Here is a tiny trained network, its code and every weight. The questions are about switching its units off for an input and a target symbol, where a switched-off unit gives its printed mean instead of its output.

import numpy as np


def w(rows, s, z=0):
    codes = np.array(rows[::2]) - 128.0
    scale = np.full(codes.shape[1], s)
    scale[-1] = z or s
    return codes * scale


def softmax(a):
    e = np.exp(a - a.max(-1, keepdims=True))
    return e / e.sum(-1, keepdims=True)


def log_softmax(a):
    a = a - a.max(-1, keepdims=True)
    return a - np.log(np.exp(a).sum(-1, keepdims=True))


def net(x, mask):
    ids = ['αβηθπφω'.index(c) for c in x.split()]
    T = len(ids)
    res = E[ids] + P[:T]
    u = 0
    for l in range(2):
        r = res
        for j in range(3):
            rows = slice(3 * j, 3 * j + 3)
            q, k, v = (r @ M[l][rows].T for M in (Q, K, V))
            z = softmax(np.where(np.tri(T) > 0, q @ k.T / 3**0.5, -1e9)) @ v
            o = O[l][rows]
            res = res + np.where(mask[u + j], z, o[:, -1]) @ o[:, :-1]
        u += 3
    return log_softmax(res[-1] @ U[:, :-1].T + U[:, -1])


Q, K, V, O = {}, {}, {}, {}
E = w([
[118,60,61],'α',
[105,249,175],'β',
[147,177,58],'η',
[93,82,161],'θ',
[101,164,158],'π',
[113,120,103],'φ',
[113,109,98],'ω',
],0.011)
P = w([
[31,148,124],'0',
[196,173,161],'1',
[114,70,161],'2',
[117,58,14],'3',
[249,121,221],'4',
[115,78,166],'5',
[36,79,47],'6',
],0.011)
Q[0] = w([
[87,103,113],'L0H0',
[216,114,131],'L0H0',
[51,144,111],'L0H0',
[78,124,159],'L0H1',
[51,140,126],'L0H1',
[3,118,36],'L0H1',
[145,146,150],'L0H2',
[208,123,145],'L0H2',
[160,103,121],'L0H2',
],0.017)
K[0] = w([
[171,224,182],'L0H0',
[122,138,27],'L0H0',
[119,131,252],'L0H0',
[131,66,150],'L0H1',
[175,103,153],'L0H1',
[226,113,164],'L0H1',
[105,122,61],'L0H2',
[85,189,93],'L0H2',
[123,178,127],'L0H2',
],0.015)
V[0] = w([
[176,149,152],'L0H0',
[113,129,75],'L0H0',
[214,127,115],'L0H0',
[136,201,96],'L0H1',
[151,114,90],'L0H1',
[141,5,165],'L0H1',
[131,137,161],'L0H2',
[133,141,160],'L0H2',
[98,69,159],'L0H2',
],0.016)
O[0] = w([
[162,114,160,98],'L0H0',
[184,216,10,103],'L0H0',
[116,217,157,2],'L0H0',
[61,206,140,111],'L0H1',
[147,131,81,30],'L0H1',
[191,1,89,89],'L0H1',
[163,129,183,153],'L0H2',
[161,151,200,149],'L0H2',
[104,51,155,209],'L0H2',
],0.007,0.0033)
Q[1] = w([
[139,199,130],'L1H0',
[166,181,62],'L1H0',
[92,143,81],'L1H0',
[41,90,150],'L1H1',
[102,118,114],'L1H1',
[97,132,196],'L1H1',
[9,111,70],'L1H2',
[190,181,72],'L1H2',
[85,105,112],'L1H2',
],0.016)
K[1] = w([
[103,151,109],'L1H0',
[151,156,119],'L1H0',
[162,159,177],'L1H0',
[163,154,119],'L1H1',
[154,126,118],'L1H1',
[141,130,164],'L1H1',
[251,160,161],'L1H2',
[125,135,111],'L1H2',
[146,144,154],'L1H2',
],0.02)
V[1] = w([
[104,171,176],'L1H0',
[139,200,202],'L1H0',
[91,100,53],'L1H0',
[178,202,103],'L1H1',
[206,137,141],'L1H1',
[107,120,24],'L1H1',
[180,159,60],'L1H2',
[108,186,206],'L1H2',
[88,216,1],'L1H2',
],0.0088)
O[1] = w([
[143,40,128,100],'L1H0',
[61,67,124,4],'L1H0',
[189,208,104,211],'L1H0',
[135,159,89,112],'L1H1',
[102,255,60,43],'L1H1',
[204,75,101,144],'L1H1',
[60,113,65,26],'L1H2',
[164,145,191,151],'L1H2',
[116,161,24,137],'L1H2',
],0.0067,0.0039)
U = w([
[180,117,72,29],'α',
[3,198,180,44],'β',
[63,202,81,104],'η',
[229,75,194,146],'θ',
[121,213,194,240],'π',
[112,144,112,252],'φ',
[126,140,107,95],'ω',
],0.0065,0.0034)

Each question gives the input, a string of symbols that net reads in full, and the target symbol t.
The units are the heads (3 rows each of Q, K, V and O). Each row of codes is followed by its name. A weight is (code - 128) times the scale printed after its matrix; where a second scale follows, it is the last column's (O and U).
mask holds one flag per head, layer by layer. A switched-off head (its flag False) gives its mean, the last column of its rows in O, instead of its output. The means were averaged over made-up inputs and are rounded, as every weight is.
A unit's drop is (log p(t) with every unit on - log p(t) with that unit switched off) / (log p(t) with every unit on - log p(t) with every unit switched off).
The circuit of an input: a set's keep is (log p(t) with only the set's units on - log p(t) with every unit switched off) / (log p(t) with every unit on - log p(t) with every unit switched off). Starting from all 6 units, units are removed one at a time, each time the one whose removal leaves the highest keep (on an exact tie, the one counted first), for as long as the keep stays at least 0.8.
units of the circuit, in order: the units of the circuit, biggest drop first
most important unit: the unit with the biggest drop
heads that matter: for each layer, one digit per head in row order, 1 if its drop is at least 0.15 and else 0, layers parted by /
drop when u is switched off: that unit's drop, to one decimal
input β θ η α, target θ: most important unit	L1H2
input θ θ ω η η θ θ, target η: units of the circuit, in order	L1H2, L0H0, L1H1
input π θ η ω θ β φ, target θ: units of the circuit, in order	L0H1, L1H2
input β θ φ θ π, target β: heads that matter	010 / 100
input θ θ π α θ β ω, target θ: units of the circuit, in order	L0H1, L1H2
input η η θ β, target η: units of the circuit, in order	L1H2, L0H0, L0H1
input β η θ β φ, target β: heads that matter	010 / 100
input α θ β π φ, target α: units of the circuit, in order	L1H2, L0H0, L1H1, L0H2
input α θ η ω β α, target π: units of the circuit, in order	L0H0, L1H0, L0H2, L0H1
input α θ π θ α, target α: units of the circuit, in order	L1H2, L0H0, L0H1
input η θ α θ η η α, target η: units of the circuit, in order	L1H2, L0H0, L1H1, L0H1
input β η φ β β, target β: units of the circuit, in order	L0H1, L1H0
input α φ η ω β π ω, target β: heads that matter	010 / 000
input θ φ β η θ α θ, target θ: units of the circuit, in order	L0H1
input θ β β η α α ω, target α: units of the circuit, in order	L0H1, L0H0, L1H2, L1H1
input η η ω β η, target η: heads that matter	110 / 001
input α θ π ω π, target α: units of the circuit, in order	L0H0, L1H2, L1H1, L0H1
input π ω θ θ θ, target π: heads that matter	010 / 000
input θ φ η η θ π π, target θ: heads that matter	011 / 001
input β η β φ β θ η, target β: heads that matter	010 / 100
input θ φ β β θ α α, target θ: most important unit	L0H1
input ω β θ θ, target β: heads that matter	010 / 000
input θ θ ω α β η η, target β: heads that matter	010 / 000
input θ η ω φ, target η: drop when L0H2 is switched off	0.1
